Below are the code and all the weights of a small trained network. Each question names an input and a class and asks about switching units off, where a switched-off unit gives its printed mean instead of its output.

import numpy as np


def w(rows, s, z=0):
    codes = np.array(rows[::2]) - 128.0
    scale = np.full(codes.shape[1], s)
    scale[-1] = z or s
    return codes * scale


def f(y):
    return y / 2 * (1 + np.tanh(0.7978845608 * (y + 0.044715 * y**3)))


def log_softmax(a):
    a = a - a.max(-1, keepdims=True)
    return a - np.log(np.exp(a).sum(-1, keepdims=True))


def net(x, mask):
    res = np.array(x, float).reshape(1, 8) / 4 @ E
    y = f(res @ A[0][:, :-1].T + A[0][:, -1])
    res = res + np.where(mask, y, B[0][:, -1]) @ B[0][:, :-1]
    return log_softmax(res[-1] @ U[:, :-1].T + U[:, -1])


A, B = {}, {}
E = w([
[180,93,130,151,193,129,252,93,91,90],'x0',
[37,150,65,94,164,84,145,124,60,203],'x1',
[145,99,153,41,37,54,128,164,89,153],'x2',
[210,110,199,88,115,77,193,141,58,125],'x3',
[142,31,72,174,99,158,173,187,109,75],'x4',
[103,174,236,149,189,77,68,23,172,94],'x5',
[152,222,153,102,136,182,96,204,87,209],'x6',
[179,202,169,162,171,141,121,158,54,160],'x7',
],0.0042)
A[0] = w([
[92,172,138,91,144,106,112,106,87,155,106],'neuron 0',
[61,201,172,143,164,86,33,152,35,188,145],'neuron 1',
[146,123,149,120,91,129,145,180,65,131,124],'neuron 2',
[37,129,40,143,82,174,19,233,153,157,157],'neuron 3',
[172,183,226,214,207,205,92,128,136,95,132],'neuron 4',
[200,96,150,108,79,110,133,254,13,143,157],'neuron 5',
[127,111,153,159,68,87,103,95,124,60,174],'neuron 6',
[112,111,115,72,117,93,161,139,131,164,126],'neuron 7',
[121,133,84,133,151,154,168,129,110,149,133],'neuron 8',
[78,102,122,119,118,133,157,120,153,109,253],'neuron 9',
[59,29,124,147,160,105,188,125,106,78,170],'neuron 10',
[83,171,163,124,123,122,99,118,96,148,142],'neuron 11',
[143,164,239,70,97,130,47,125,221,148,171],'neuron 12',
[198,93,187,161,104,46,76,95,144,73,167],'neuron 13',
[102,155,175,117,127,122,94,125,140,130,138],'neuron 14',
[166,163,141,130,104,182,121,111,166,132,180],'neuron 15',
],0.011,0.0041)
B[0] = w([
[130,147,127,141,117,104,145,145,132,198,163],'neuron 0',
[110,156,123,107,134,41,153,90,145,228,233],'neuron 1',
[177,131,142,127,130,143,147,162,116,106,175],'neuron 2',
[24,106,107,158,132,227,85,66,139,71,216],'neuron 3',
[139,83,43,140,103,203,145,122,101,45,236],'neuron 4',
[237,128,49,121,132,118,213,154,71,102,254],'neuron 5',
[81,129,138,120,146,106,97,107,141,101,179],'neuron 6',
[155,131,78,158,150,130,136,126,113,109,154],'neuron 7',
[109,140,70,117,117,97,138,74,124,161,149],'neuron 8',
[85,109,22,107,123,71,159,57,78,117,181],'neuron 9',
[87,113,105,100,123,67,84,104,147,75,206],'neuron 10',
[122,129,126,129,126,86,138,129,130,175,168],'neuron 11',
[115,109,136,103,135,8,111,123,148,105,238],'neuron 12',
[67,112,96,118,125,79,92,101,152,128,211],'neuron 13',
[136,134,175,129,122,102,107,156,138,124,162],'neuron 14',
[127,103,72,124,140,92,153,92,88,99,164],'neuron 15',
],0.018,0.0087)
U = w([
[254,126,113,125,121,141,192,200,86,112,172],'0',
[163,151,237,154,130,165,108,175,157,141,34],'1',
[146,209,166,117,153,101,147,149,149,235,65],'2',
[91,112,142,100,132,80,72,104,175,123,254],'3',
[149,154,194,141,131,187,104,208,155,151,18],'4',
[161,146,196,161,132,167,122,168,158,164,17],'5',
[104,109,94,174,122,251,113,109,117,99,120],'6',
],0.0073,0.0013)

Each question gives the input, the list of numbers given to net, and the class t.
The units are the neurons (one row each of A and B). Each row of codes is followed by its name. A weight is (code - 128) times the scale printed after its matrix; where a second scale follows, it is the last column's (A, B and U).
mask holds one flag per neuron, in row order. A switched-off neuron (its flag False) gives its mean, the last column of its row in B, instead of its output. The means were averaged over made-up inputs and are rounded, as every weight is.
A unit's drop is (log p(t) with every unit on - log p(t) with that unit switched off) / (log p(t) with every unit on - log p(t) with every unit switched off).
The circuit of an input: a set's keep is (log p(t) with only the set's units on - log p(t) with every unit switched off) / (log p(t) with every unit on - log p(t) with every unit switched off). Starting from the 12 units with the biggest drops (on a tie, the unit counted first), units are removed one at a time, each time the one whose removal leaves the highest keep (on an exact tie, the one counted first), for as long as the keep stays at least 0.8.
units of the circuit, in order: the units of the circuit, biggest drop first
most important unit: the unit with the biggest drop
k most important neurons: the k neurons with the biggest drops, biggest first
drop when u is switched off: that unit's drop, to one decimal
input [-8,-3,7,7,-8,-1,-6,7], class 2: units of the circuit, in order -> (neuron 3; neuron 1)
input [1,-2,6,5,0,-1,-3,0], class 0: most important unit -> neuron 5
input [0,3,4,8,-2,-2,-4,-7], class 0: 2 most important neurons -> (neuron 3; neuron 12)
input [1,3,-7,0,-6,-1,4,5], class 2: 2 most important neurons -> (neuron 1; neuron 5)
input [6,3,8,3,5,6,-1,2], class 0: 3 most important neurons -> (neuron 5; neuron 3; neuron 12)
input [8,3,-7,-1,-5,-3,5,-4], class 6: 3 most important neurons -> (neuron 5; neuron 12; neuron 1)
input [5,-7,0,-2,-1,4,0,1], class 6: 2 most important neurons -> (neuron 4; neuron 1)
input [8,-2,-2,-7,-1,5,1,7], class 6: 2 most important neurons -> (neuron 4; neuron 5)
input [5,1,-6,2,-1,3,8,-3], class 6: 2 most important neurons -> (neuron 5; neuron 4)
input [4,-3,3,-2,-6,3,7,4], class 2: 3 most important neurons -> (neuron 1; neuron 3; neuron 10)
input [4,0,2,2,-3,-2,1,-2], class 0: 2 most important neurons -> (neuron 3; neuron 1)
input [1,-6,8,-1,3,-1,-6,5], class 0: 3 most important neurons -> (neuron 5; neuron 3; neuron 12)
input [-8,1,8,-2,-5,-7,-1,7], class 2: 3 most important neurons -> (neuron 1; neuron 4; neuron 3)
input [8,-8,-2,2,-4,-1,-6,7], class 6: units of the circuit, in order -> (neuron 4)
input [8,7,-2,-4,1,-8,6,0], class 6: 2 most important neurons -> (neuron 3; neuron 12)
input [7,-2,-1,1,-1,-3,6,-3], class 0: drop when neuron 3 is switched off -> 0.2
input [-6,8,-2,0,0,2,0,2], class 2: drop when neuron 1 is switched off -> 0.3
input [1,0,1,-7,-5,2,-2,6], class 2: drop when neuron 8 is switched off -> 0.0
